Each row is followed by its class number.
[ 126   29  182  171  161   -7  193  101  111  253 -452 -129 -208 -264
   71  -36 -265  216 -301   92   66  136   98 -142 -132   75 -127   31
 -162   -2  -91 -309  113  -70 -113]
5
[-121  155 -121 -125   11  -35   88  -33 -215  -54   66   96  -13  154
  190   48  -76   83   75  142   32   41 -112  -10 -281 -230 -152   48
  152  -70  124  281   13  -69  -50]
7
[ 370  165   55  182  187 -297 -105   57  118  235 -300  375  -90 -366
  125  164 -105   91 -331  144  -13 -179  -56 -268 -157 -114 -435 -173
  177 -231   54   47   -3  220   12]
4
[-333  -49 -210  333  -44  337  166  123  183 -236  349 -542  432  248
   29 -112  114  120  331   83   41  118   50  419   86  264  601   90
 -214   23  -53 -393   15  -15   56]
5
[ 232  229   37  332  217 -174 -108  140  318  133  -84  264  111 -237
  152  146   76   30  -36   73  -99 -235    3 -134   84   66 -232 -114
  161 -316 -149  -20   47  288   44]
1
[ 147   64  -60  148  215 -122   11   37   72   17 -133   57   52  -79
  182   63 -176  277 -104  356  118   44 -103 -248 -219   36  -63  -22
   74 -239   73 -247   86   24   88]
1
[ 278   56  173  174  -18 -174  -98   27   20  233 -184  117   22 -314
 -123  -47  -70   85 -228   37  106 -106   28 -207   29   42  -41 -113
   89 -121  217   53 -214   42   93]
8
[ 261  247  184  339  350 -257  194   73   92  172 -328  202  -53 -321
  310  -57    6  242  -69  288  -64 -231  220 -147 -143   51 -265  -86
  194 -281 -260   95  -59  -37  179]
1
[ 340  -74   58   -5 -109 -115  -40   59 -191  220 -255  -56  -30 -271
 -216   41 -230  171 -493   97  275   57 -170 -213  -90  -36 -158 -172
  -85  154  468   28 -243  -11   17]
4
[  47 -106   63  189  -81    8   -2   15  -72   41   26 -229  227  -39
 -176 -136 -180  218  -24  113  208  135  -27 -161   60  191  387   37
  -53  -37  224 -266 -212  -97  155]
1
[ 319  147  105   79  211 -431  129   14 -161  106 -320  272  -96 -131
  322   20 -247  236 -214  319   44  -99   99 -360 -183  -60 -399 -148
  264 -207   38  179 -144 -112  169]
8
[ -92  220 -103 -109   70  -55   81   -9 -114    2   44  131  -65  127
  264   67   -4   12   88  142    7  -35  -86   40 -271 -184 -192   15
  144 -114  -13  279   28  -60 -116]
6
[ 270   12  191   65   36  -60  -68   96  148  327 -453  119 -211 -386
 -121   76 -149   15 -420  -79  128   32    7 -273  -46   -7 -290  -84
  -44  -27   41 -106  -33   98 -171]
7
[ 536  309   37  -39  362 -574   72   21   51  179 -499  557 -319 -311
  401  156   -7  106 -330  276 -148 -330   49 -201 -202 -114 -899 -264
  267 -143 -113  489   -6   94   45]
0
[ 321   91   62  132  172 -234 -118   71   31  176 -217  304  -14 -270
   85  134  -78  118 -216  151   43 -109  -99 -321  -93  -26 -283 -125
  113 -221   66  -16  -38  161   86]
1
[ -34  -17    5  292 -140  220 -293  117  308   82  259 -152  398 -156
 -319    2  203  -97  100 -191  137 -113 -105   67  257  197  416  -23
 -103 -106  173 -218 -104  293   44]
2
[-180  -39  -91  312   64  178  -18   78  264  -86  247 -222  343   85
   55  -40   42  139  229  142   81   54  -83   78  -24  207  525  112
  -90 -221  -94 -512  100   92   90]
8
[ 147 -100  206   80   -5  -84  147   11 -293  159 -264 -127  -59 -192
  -48 -152 -323  265 -319  250  252  175   -3 -254 -203   44   99  -26
  -70  -24  245 -211 -216 -184  105]
0
[ 159   69  100  126  -29 -154 -106   42   21   74   20  183  101 -104
  -54  -16   48   27    5   -1   11 -115   45 -128  124  110   12  -32
  147 -115   57  141 -181   47  155]
0
[  -6  229   42  -23  144 -164  102   30 -239  123 -159  106  -65  -58
  234   31 -134  140 -106  152   15  -25  -80   73 -289 -279 -350  -76
  141 -108   26  278  -18   63 -118]
2
[ 146   77   87  119    9 -189  -18    4  -60   63  -17  122   84  -83
   -1  -33  -68  123  -26   49   13  -55   37  -97   61   72   22  -61
  127  -96  199   69 -175  -32  125]
6
[ 465  248  136   75  372 -586  196    1  -60  177 -486  485 -229 -315
  387   19 -127  241 -295  325  -62 -274  171 -386 -209 -102 -698 -213
  355 -191  -77  379  -50  -44  129]
3
[ -10 -112   46  245   36   12   66   41  -64   52  -99 -172   60 -129
   31  -38 -320  284 -229  237  194  246  -87 -135 -224  -43  196  -20
 -131 -128  212 -500  -18   -6    5]
1
[ -95   91 -118  -28  -87  -30  -54   35   -9  -98   54  160   31   12
   17  109   58 -113  121 -166  -26   25  122   53   42  -93 -227 -152
  137  -86  121  178 -100  -28  -36]
1
[ 120   91   59   59   91 -220   21  -77  -70    0   15  216   35   38
  133  -14  -66  102   52  148    4  -70   22 -158    1   60  -52  -13
  216 -133  -44   88 -134  -85  154]
4
[  70  -27   25 -123   10 -103   25  -64   43   72 -130  193 -182  -46
    7   66 -182   91 -162   10   21  100  -33 -209  -71  -35 -159   26
   61   54   73  -66   50  -60 -105]
0
[  29 -162  -11  -66 -262  120 -223  -55   12  104   55  -44  -10   46
 -273   63 -241  -27 -167 -165  157  282 -142 -131  123   54  170   53
 -102  162  230 -259 -115  -14 -111]
7
[  44  178 -144  101   -2  -50   11   90  -34   36 -142  125  -36 -106
  109   87   24  -96  -27  -59  -41   19  205   59 -119 -135 -370 -234
   70 -143  107  122  -73  -62  -44]
8
[-185   -7 -104  140 -107  143   54  106 -164 -112  -21 -198   51   79
   93    7 -119    7   73    3   48  271  146  115 -143  -78   75  -97
  -90 -108  113 -185 -130 -211   25]
7
[ 115  229  -50   91  -27 -126 -120  118  -48   55 -187  251  -46 -195
   24  186   71 -151  -57 -166  -62 -110  176  -51   47 -135 -508 -289
  146 -113  157  375 -223   11   41]
4
[ 268  108   48  182  352 -303  111   42 -104  119 -385  209 -146 -171
  382   75 -302  316 -301  481   73   41  -56 -327 -378 -119 -355 -114
  143 -285  -55 -198   51    3   66]
1
[ 257   31  136   65  186 -280  116    6 -177   95 -320  153 -122 -210
   97  -68 -144  197 -231  266  111  -37   98 -290 -158  -10 -233  -68
  150 -102   74   63 -101 -120  155]
8
[-413  -94 -149  267 -166  345  109  100 -151 -209  215 -445  206  218
   13 -110 -105   58  215  -29   53  395  159  352  -81   43  457   30
 -211   -8   76 -461 -106 -193   38]
7
[  41   69  -45  351  184   -2    4  107  265   17  -16  -36  185 -119
  134   52    4  146    2  196   33  -50  -27  -44  -90   90  121   -2
    0 -246 -124 -310   77  130   47]
4
[-269   83 -155  274  -73  209   32  101   97 -201  266 -190  298  163
  110   14  154 -105  325  -86 -115   23  216  325  129    3  170  -83
  -13 -113  -16  -41  -69  -39   50]
5
[ 241   88  115   77  138 -187  -13   43   30  247 -436  227 -245 -202
  117   95 -282  124 -343  123   59  150   27 -286 -161  -56 -385  -60
   55 -103   -8 -135   53   -5 -123]
5
[-302   44 -144  218  -60  236  115  106   14 -189  149 -286  193  109
   63  -22   60  -34  246 -115  -38  129  203  325   24   52  181  -57
  -93  -43  -36 -209  -16 -128   32]
3
[ 199  100   55  -35  131 -195   15   27   52  148 -243  270 -157  -65
  136  125 -183   47 -151   39  -18    2   14 -231  -45  -34 -368  -61
  148  -77  -86   27   42   33  -92]
8
[  23   18  -40  171   26  -22 -210   57  200  -56  184   48  276   17
  -31   99   67  -50  105   -2   74  -65 -134 -103  160  139  160  -28
   56 -200   48 -212    0  180   75]
2
[ 156  -86 -106   -8 -206   -6 -132  -22 -146   72   42 -112  136   13
 -188   38 -147   88 -213   53  207  162 -210   -9   34   47   97  -79
 -101  146  420  -66 -205  -25   20]
5
[ 497  269  195  107  252 -434    2   32   44  284 -493  478 -309 -443
  197   26   14  -17 -311  104 -164 -303  209 -191  -99 -112 -692 -216
  238 -177 -102  403 -115   51   55]
0
[ 154  213    4  298  361 -241   19   83  236    4  -73  281  103  -76
  369  131   53  213   61  275  -77 -176  -23 -186 -117   55 -154  -61
  166 -363 -213 -106  109   95  120]
4
[ 359  277  193  139  341 -461   79   39  115  152 -301  467 -111 -322
  270   15  105   90  -49  175 -136 -405  181 -267  -30   -3 -481 -137
  354 -284 -221  389  -47   35  184]
8
[-109  266  -99  323  179   52  246  162  209  -70  -23   26   73  -67
  358    8  208  -13  233   -9 -235 -136  386  307  -70  -34 -224 -148
   91 -261 -330   56   46  -24   23]
7
[-127  -98  -53  -45   -9   45   14  -78  -12  -47   44  -96  -40  258
   67   -8 -281  118   18  125   98  315  -95  -63  -93   48  210  122
  -47   32    6 -405   96 -152  -96]
6
[ -88  109  -23   15 -168   53  -82   23 -196  115   66   64    4  -34
  -57   33  -59   12  -97  -74   43  130 -104  158 -193 -243  -49   21
   23  -18  261  195  -61   56 -171]
4
[ -40   16 -187 -249 -286   11 -305   -6 -150 -121  209  138  117  192
 -269  156   48 -216  158 -306   70  147  -70  -70  247  -18 -127 -105
   76   60  399  262 -180  -80   12]
7
[ -10  281  -37  132  169  -88  149   86   62   93  -78   84  -35  -50
  329   32   56   24   39   80 -134 -180   58  187 -195 -120 -274  -49
   82 -150 -245  238   49  119 -111]
0
[  13  -12 -178  -37 -128  -51  -89  -40   65 -127  297  -86  250  265
   27   60  -23   92  113   52   39   29 -195  118  131   99  191  -21
   -1   87  219   25  -62    4   24]
2
[-257   68 -137  -39 -266  259 -164    4   19  -27  374 -118  221  123
 -163   45  147 -148  196 -179   34  -19 -164  279   36 -120  267   47
  -19   14  215  192 -137  116 -123]
6
[-200   22 -177  168   30   84  135   32   89 -193  202 -243  198  260
  252  -38  -17  164  198  204  -13  119  -11  295  -80   84  268   38
  -64  -41  -48 -213   32  -68   22]
5
[ 188  149   29  -43  147 -180  -17    8  105   60 -152  354 -123  -55
  125  181  -47  -20  -34  -55 -120  -98   30 -190   60  -39 -405  -69
  186  -49  -96  184   48   50  -63]
3
[ -26  -14  -73  203   60   57  143   48  -57   -1   35 -265  163   74
  115  -82 -109  237  -43  247  170  153  -78  123 -136  120  234  -48
 -122   -3  -15 -334  -79  -83   22]
3
[-102  -22 -130   74 -287  157  -84   63 -256   -7   45  -66   59  -31
 -239   25  -46 -149  -60 -273   95  239  106  107   14 -124  -24 -134
  -97   81  392   20 -231  -63  -67]
3
[ 506  199  188   85  261 -505  129    7   30  313 -542  421 -362 -474
  279  -11 -132  140 -423  241  -94 -287  179 -291 -251 -158 -633 -209
  226 -149  -34  313  -67   -8   55]
6
[ -47  -58  -63  236   59   40  200   60    2  -56  -31 -364  136   65
  175 -104 -177  290  -71  264   87  182  -24  218 -149   86  246  -16
 -173   13   32 -372  -20  -85   35]
7
[ -31  160 -101  143 -150  101 -172  131   55   -9   98  121  135  -94
 -159  126  224 -269  118 -310  -52  -95  175  139  181  -68 -166 -192
   98  -89  175  230 -213   78   -6]
6
[ 125   51  167  604  300   57  186  208  286  184 -302 -148   70 -436
  191  -37  -59  214 -220  318   11  -83  107  -38 -210   59  121  -15
  -92 -317 -268 -472   84  157   60]
4
[  17  130  -25 -229   32 -183    8  -65 -312   67 -182  227 -252   19
  246   87 -220   74 -200  174   48  104 -136  -74 -418 -325 -392  -60
  120  -43  196  270  -43  -81 -155]
0
[ 139   70  -22  125   66  -44 -210   38  230   26  132  150  249  -81
  -71  154   87   10   93   26   90 -173 -220 -227  141  170  115  -21
  113 -212   30 -101  -46  181  125]
7
[ -27  119  -11  168   -1   91 -155   62  402   29  187  114  191   64
  -41  110  172 -154  214 -228 -115 -135    8  114  294  196   76   27
   53  -92 -252  -81   34  255  -77]
0
[ 101   39   70  305   -8   78 -183  156  326  156  -18  -56  218 -303
 -145   45   34   25 -119  -77   83  -87  -69    9   76   52  116  -86
  -61 -196  152 -220  -50  295  -31]
7
[ 267  103  137  218  -19 -169 -111   14   33  147  -20  219  123 -247
 -114  -32   32   31  -81  -63   12 -168   72 -141  143   94  -22  -73
  168 -111  164  125 -226   58  168]
3
[ 230  103  206  194  214 -129   78  123  183  253 -364  181 -202 -297
  217   53  -95   45 -236   88  -70 -113  130 -147  -92   -4 -315  -65
   37 -121 -293  -65   59   86  -25]
8
[ 207  172   63  225  125  -97 -231  125  266   72   78  293  222 -171
  -47  160  205  -69   67  -49  -13 -242  -99 -162  210  108 -103  -52
  154 -309  -76   44   -5  306  110]
7
[ -64 -156   17  327  -11  182    0   97  192   60    5 -322  210 -174
  -98  -96 -120  188  -93  103  179  126  -52   -8  -59  154  448   47
 -206  -98  112 -578   -9   97   36]
1
[ 167   71    2  270   31  -34 -209  118  285  145   -3   92  189 -239
 -104  104   44  -10  -90  -32   68 -127  -94 -102   61   46   20  -88
   28 -214  115 -161   15  275    2]
8
[ 113  -66  136  123 -107  -20  -73  -35 -176  131  -37  -10   52 -124
 -184  -96 -178  120 -182   27  198  168  -29 -129    0   49  177    3
  -19   -4  241 -153 -239  -78   67]
3
[ 146  206   34  146  289 -204  120   41  204   64 -202  279 -147  -45
  382   84 -115  133  -32  134 -168  -59  137  -99  -96    9 -339  -18
  189 -196 -328  -62  149   19  -35]
3
[ 247  252   33  112  129 -219   -7  108  -63  156 -365  309 -176 -305
  163  153   -2  -96 -189    7  -79 -135  184 -101 -111 -162 -651 -286
  141 -159  -30  320 -142    8   27]
4
[ 192   96   63  -89  104 -198  -76  -34  133  113 -168  260 -160  -16
  144  103 -152   74 -146   55   15  -11  -67 -240  -20   21 -286  -14
  135  -40  -64   21   74    1  -59]
3
[ 141  337   30   38  203 -175  137  106  -48  230 -312  241 -188 -285
  259   75   42   62 -197  112  -93 -200   48   66 -328 -259 -579 -142
  149 -149  -94  412   26  110 -154]
0
[ -32   79  -69  224 -130  115  -48  128  -50    6   43  -12   86  -86
   20   63   29  -80  -27 -121  -45  103  181  141   -3  -97  -56 -165
  -13  -85  132  -15 -160  -66  -19]
3
